Here is a tiny trained network, its code and every weight. The questions are about switching its units off for an input and a target symbol, where a switched-off unit gives its printed mean instead of its output.

import numpy as np


def w(rows, s, z=0):
    codes = np.array(rows[::2]) - 128.0
    scale = np.full(codes.shape[1], s)
    scale[-1] = z or s
    return codes * scale


def f(y):
    return np.maximum(y, 0)


def softmax(a):
    e = np.exp(a - a.max(-1, keepdims=True))
    return e / e.sum(-1, keepdims=True)


def log_softmax(a):
    a = a - a.max(-1, keepdims=True)
    return a - np.log(np.exp(a).sum(-1, keepdims=True))


def net(x, mask):
    ids = ['ΔΛΞαβτφψω'.index(c) for c in x.split()]
    T = len(ids)
    res = E[ids] + P[:T]
    r = res
    for j in range(2):
        rows = slice(3 * j, 3 * j + 3)
        q, k, v = (r @ M[0][rows].T for M in (Q, K, V))
        z = softmax(np.where(np.tri(T) > 0, q @ k.T / 3**0.5, -1e9)) @ v
        o = O[0][rows]
        res = res + np.where(mask[j], z, o[:, -1]) @ o[:, :-1]
    y = f(res @ A[0][:, :-1].T + A[0][:, -1])
    res = res + np.where(mask[2:10], y, B[0][:, -1]) @ B[0][:, :-1]
    return log_softmax(res[-1] @ U[:, :-1].T + U[:, -1])


Q, K, V, O, A, B = {}, {}, {}, {}, {}, {}
E = w([
[147,112,131,146,66,162,175],'Δ',
[108,138,83,207,204,179,146],'Λ',
[122,105,217,207,94,111,86],'Ξ',
[94,208,107,184,140,74,77],'α',
[209,203,201,55,61,89,254],'β',
[154,64,152,137,202,168,90],'τ',
[128,181,60,85,201,163,150],'φ',
[161,147,158,66,93,87,59],'ψ',
[143,224,102,19,181,95,111],'ω',
],0.008)
P = w([
[94,108,126,78,91,181,128],'0',
[195,218,148,169,152,153,113],'1',
[208,54,46,120,134,96,138],'2',
[181,232,161,171,173,144,99],'3',
[15,126,165,78,80,169,132],'4',
[114,144,144,178,229,2,125],'5',
[127,106,109,105,101,144,147],'6',
[200,236,165,163,131,208,127],'7',
],0.0095)
Q[0] = w([
[108,87,108,102,50,209,143],'head 1',
[165,210,168,125,144,196,90],'head 1',
[91,56,93,137,181,2,143],'head 1',
[132,54,85,141,191,30,153],'head 2',
[96,59,75,79,77,153,143],'head 2',
[85,42,74,73,101,68,168],'head 2',
],0.01)
K[0] = w([
[85,182,175,166,168,103,108],'head 1',
[22,118,175,65,84,198,151],'head 1',
[249,99,59,163,116,103,138],'head 1',
[237,85,63,149,154,100,127],'head 2',
[176,184,190,127,150,105,158],'head 2',
[220,154,140,130,143,100,178],'head 2',
],0.012)
V[0] = w([
[98,69,116,203,216,131,38],'head 1',
[107,215,18,55,219,114,65],'head 1',
[97,204,57,76,99,139,216],'head 1',
[114,147,151,69,48,86,121],'head 2',
[132,116,68,166,157,203,255],'head 2',
[89,94,113,93,95,152,237],'head 2',
],0.008)
O[0] = w([
[126,217,211,169,211,143,44,51],'head 1',
[2,212,102,27,199,171,157,95],'head 1',
[112,87,71,68,168,152,237,202],'head 1',
[159,181,84,104,134,20,139,118],'head 2',
[131,83,199,173,179,191,231,254],'head 2',
[156,163,198,184,170,88,210,224],'head 2',
],0.0073,0.0022)
A[0] = w([
[147,221,107,165,116,52,43,254],'neuron 1',
[94,77,112,2,90,148,116,170],'neuron 2',
[148,209,205,98,161,137,184,166],'neuron 3',
[144,226,194,188,150,154,82,80],'neuron 4',
[159,187,199,205,126,133,132,141],'neuron 5',
[73,96,53,145,143,176,144,196],'neuron 6',
[134,27,85,125,81,176,92,211],'neuron 7',
[189,154,129,181,166,59,112,85],'neuron 8',
],0.0073,0.003)
B[0] = w([
[95,243,65,167,18,133,126,208],'neuron 1',
[254,63,55,98,134,21,64,203],'neuron 2',
[120,106,219,140,226,116,131,254],'neuron 3',
[118,86,168,59,69,159,12,210],'neuron 4',
[181,88,174,126,158,86,68,251],'neuron 5',
[84,197,89,130,146,165,211,212],'neuron 6',
[46,40,173,90,88,234,145,212],'neuron 7',
[201,122,57,197,70,69,162,195],'neuron 8',
],0.0072,0.0047)
U = w([
[96,60,112,121,29,202,208,188],'Δ',
[31,200,179,189,187,205,211,144],'Λ',
[106,149,216,170,65,118,28,102],'Ξ',
[69,253,43,174,74,97,152,169],'α',
[219,88,128,200,160,1,192,118],'β',
[103,12,225,53,204,175,49,120],'τ',
[119,179,57,71,199,145,178,131],'φ',
[187,102,26,121,51,79,41,6],'ψ',
[156,189,77,46,175,90,91,131],'ω',
],0.0058,0.0024)

Each question gives the input, a string of symbols that net reads in full, and the target symbol t.
The units are the heads (3 rows each of Q, K, V and O) and the neurons (one row each of A and B). Each row of codes is followed by its name. A weight is (code - 128) times the scale printed after its matrix; where a second scale follows, it is the last column's (O, A, B and U).
mask holds one flag per unit, heads first, then neurons. A switched-off unit (its flag False) gives its mean, the last column of its rows in O or B, instead of its output. The means were averaged over made-up inputs and are rounded, as every weight is.
A unit's drop is (log p(t) with every unit on - log p(t) with that unit switched off) / (log p(t) with every unit on - log p(t) with every unit switched off).
The circuit of an input: a set's keep is (log p(t) with only the set's units on - log p(t) with every unit switched off) / (log p(t) with every unit on - log p(t) with every unit switched off). Starting from all 10 units, units are removed one at a time, each time the one whose removal leaves the highest keep (on an exact tie, the one counted first), for as long as the keep stays at least 0.8.
circuit, biggest first: the units of the circuit, biggest drop first
unit that matters most: the unit with the biggest drop
top k neurons: the k neurons with the biggest drops, biggest first
heads that matter: for each layer, one digit per head in row order, 1 if its drop is at least 0.15 and else 0, layers parted by /
input Δ Δ Δ, target Δ: unit that matters most	neuron 7
input Ξ α Λ τ, target ψ: circuit, biggest first	head 1; head 2; neuron 8; neuron 4
input τ Δ Δ φ, target Ξ: circuit, biggest first	head 1; neuron 4; neuron 1
input Δ Δ ψ ψ Δ α, target α: circuit, biggest first	neuron 1; head 2
input Δ τ φ Δ Δ ω Λ, target Λ: circuit, biggest first	neuron 6; head 1; neuron 2
input β Δ τ Λ, target Δ: circuit, biggest first	head 1; neuron 7
input τ β τ Ξ β Δ, target Ξ: circuit, biggest first	head 1; neuron 4
input Δ Δ Δ α, target β: circuit, biggest first	head 1; head 2
input Δ Δ φ, target φ: circuit, biggest first	head 1; neuron 6
input Δ Δ τ Δ τ Λ Δ, target τ: top 2 neurons	neuron 1; neuron 8
input Δ Δ Δ Λ β, target β: circuit, biggest first	head 2; head 1; neuron 2
input β τ τ Δ, target Δ: circuit, biggest first	head 1; neuron 7
input ψ φ τ τ, target α: circuit, biggest first	head 2; neuron 1
input τ Δ φ τ, target Ξ: circuit, biggest first	head 1; neuron 1; neuron 4
input Δ φ τ Ξ Δ α, target Ξ: circuit, biggest first	head 1; neuron 4
input Δ Δ β ψ, target β: top neuron	neuron 8
input Δ Δ β τ ψ, target ψ: top 2 neurons	neuron 2; neuron 3
input Δ Δ τ φ τ τ Ξ Λ, target Ξ: heads that matter	10
input Ξ Ξ Λ τ, target ψ: heads that matter	11
input Δ ψ Δ τ ψ Δ Δ ψ, target α: unit that matters most	head 2
input Δ τ Δ τ φ Δ Δ τ, target Λ: top 2 neurons	neuron 2; neuron 3
input φ α ψ Δ Δ Λ, target α: heads that matter	01
input Ξ Δ τ Ξ Δ Ξ, target Ξ: heads that matter	10
input α φ ψ Δ ψ β Δ Δ, target α: heads that matter	01
input ψ Ξ τ φ ω, target ω: heads that matter	11
